Below are the code and all the weights of a small trained network. Each question names an input and a class and asks about switching units off, where a switched-off unit gives its printed mean instead of its output.

import numpy as np


def w(rows, s, z=0):
    codes = np.array(rows[::2]) - 128.0
    scale = np.full(codes.shape[1], s)
    scale[-1] = z or s
    return codes * scale


def norm(h):
    return h / np.sqrt((h * h).mean(-1, keepdims=True) + 1e-5)


def f(y):
    return np.maximum(y, 0)


def log_softmax(a):
    a = a - a.max(-1, keepdims=True)
    return a - np.log(np.exp(a).sum(-1, keepdims=True))


def net(x, mask):
    res = np.array(x, float).reshape(1, 7) / 4 @ E
    u = 0
    for l in range(2):
        y = f(norm(res) @ A[l][:, :-1].T + A[l][:, -1])
        res = res + np.where(mask[u : u + 4], y, B[l][:, -1]) @ B[l][:, :-1]
        u += 4
    return log_softmax(norm(res)[-1] @ U[:, :-1].T + U[:, -1])


A, B = {}, {}
E = w([
[166,179,171,179,72],'x0',
[161,163,152,152,87],'x1',
[100,129,117,122,151],'x2',
[11,150,136,248,128],'x3',
[78,129,112,137,145],'x4',
[21,111,39,114,155],'x5',
[189,92,115,1,129],'x6',
],0.0065)
A[0] = w([
[129,120,126,134,122,3],'L0N0',
[210,140,163,89,113,45],'L0N1',
[120,132,154,255,117,105],'L0N2',
[118,122,136,132,142,96],'L0N3',
],0.013,0.0025)
B[0] = w([
[207,184,41,168,155,128],'L0N0',
[254,29,151,162,201,216],'L0N1',
[14,214,239,60,60,254],'L0N2',
[170,166,84,116,170,135],'L0N3',
],0.0083,0.0092)
A[1] = w([
[199,117,124,151,143,177],'L1N0',
[104,103,39,157,172,4],'L1N1',
[254,78,157,104,83,119],'L1N2',
[79,121,58,43,174,165],'L1N3',
],0.0092,0.0031)
B[1] = w([
[103,148,111,97,213,199],'L1N0',
[139,68,62,134,103,154],'L1N1',
[157,187,93,68,252,254],'L1N2',
[171,95,108,207,49,209],'L1N3',
],0.011,0.007)
U = w([
[103,61,70,161,61,3],'0',
[8,225,202,126,64,237],'1',
[201,138,163,78,202,162],'2',
],0.015,0.0011)

Each question gives the input, the list of numbers given to net, and the class t.
The units are the neurons (one row each of A and B). Each row of codes is followed by its name. A weight is (code - 128) times the scale printed after its matrix; where a second scale follows, it is the last column's (A, B and U).
mask holds one flag per neuron, layer by layer. A switched-off neuron (its flag False) gives its mean, the last column of its row in B, instead of its output. The means were averaged over made-up inputs and are rounded, as every weight is.
A unit's drop is (log p(t) with every unit on - log p(t) with that unit switched off) / (log p(t) with every unit on - log p(t) with every unit switched off).
The circuit of an input: a set's keep is (log p(t) with only the set's units on - log p(t) with every unit switched off) / (log p(t) with every unit on - log p(t) with every unit switched off). Starting from all 8 units, units are removed one at a time, each time the one whose removal leaves the highest keep (on an exact tie, the one counted first), for as long as the keep stays at least 0.8.
units of the circuit, in order: the units of the circuit, biggest drop first
top k neurons: the k neurons with the biggest drops, biggest first
top k neurons in layer l: the k neurons of layer l with the biggest drops, biggest first
drop of u: that unit's drop, to one decimal
input [-7,-6,-7,6,1,-8,2], class 1: units of the circuit, in order	[L0N1]
input [-6,4,1,-7,5,2,-8], class 0: top 2 neurons in layer 0	[L0N2, L0N1]
input [-7,-1,7,7,2,-7,5], class 0: units of the circuit, in order	[L0N2, L0N1, L1N2]
input [2,4,5,-1,7,4,8], class 0: top 2 neurons	[L0N1, L0N2]
input [-8,-5,-5,-2,-4,-7,-8], class 1: units of the circuit, in order	[L0N2, L1N2]
input [0,-1,-7,-3,-1,5,1], class 0: top 2 neurons	[L0N1, L1N3]
input [-2,-3,2,8,-1,-2,7], class 0: top 2 neurons	[L0N2, L0N1]
input [-8,4,-8,1,8,4,0], class 0: drop of L0N2	0.5
input [-1,4,-6,-1,-7,5,-2], class 1: drop of L1N2	0.1
input [-6,2,8,-6,4,0,-4], class 0: drop of L0N2	0.2
input [-5,5,-5,4,-8,8,8], class 0: drop of L1N3	0.0
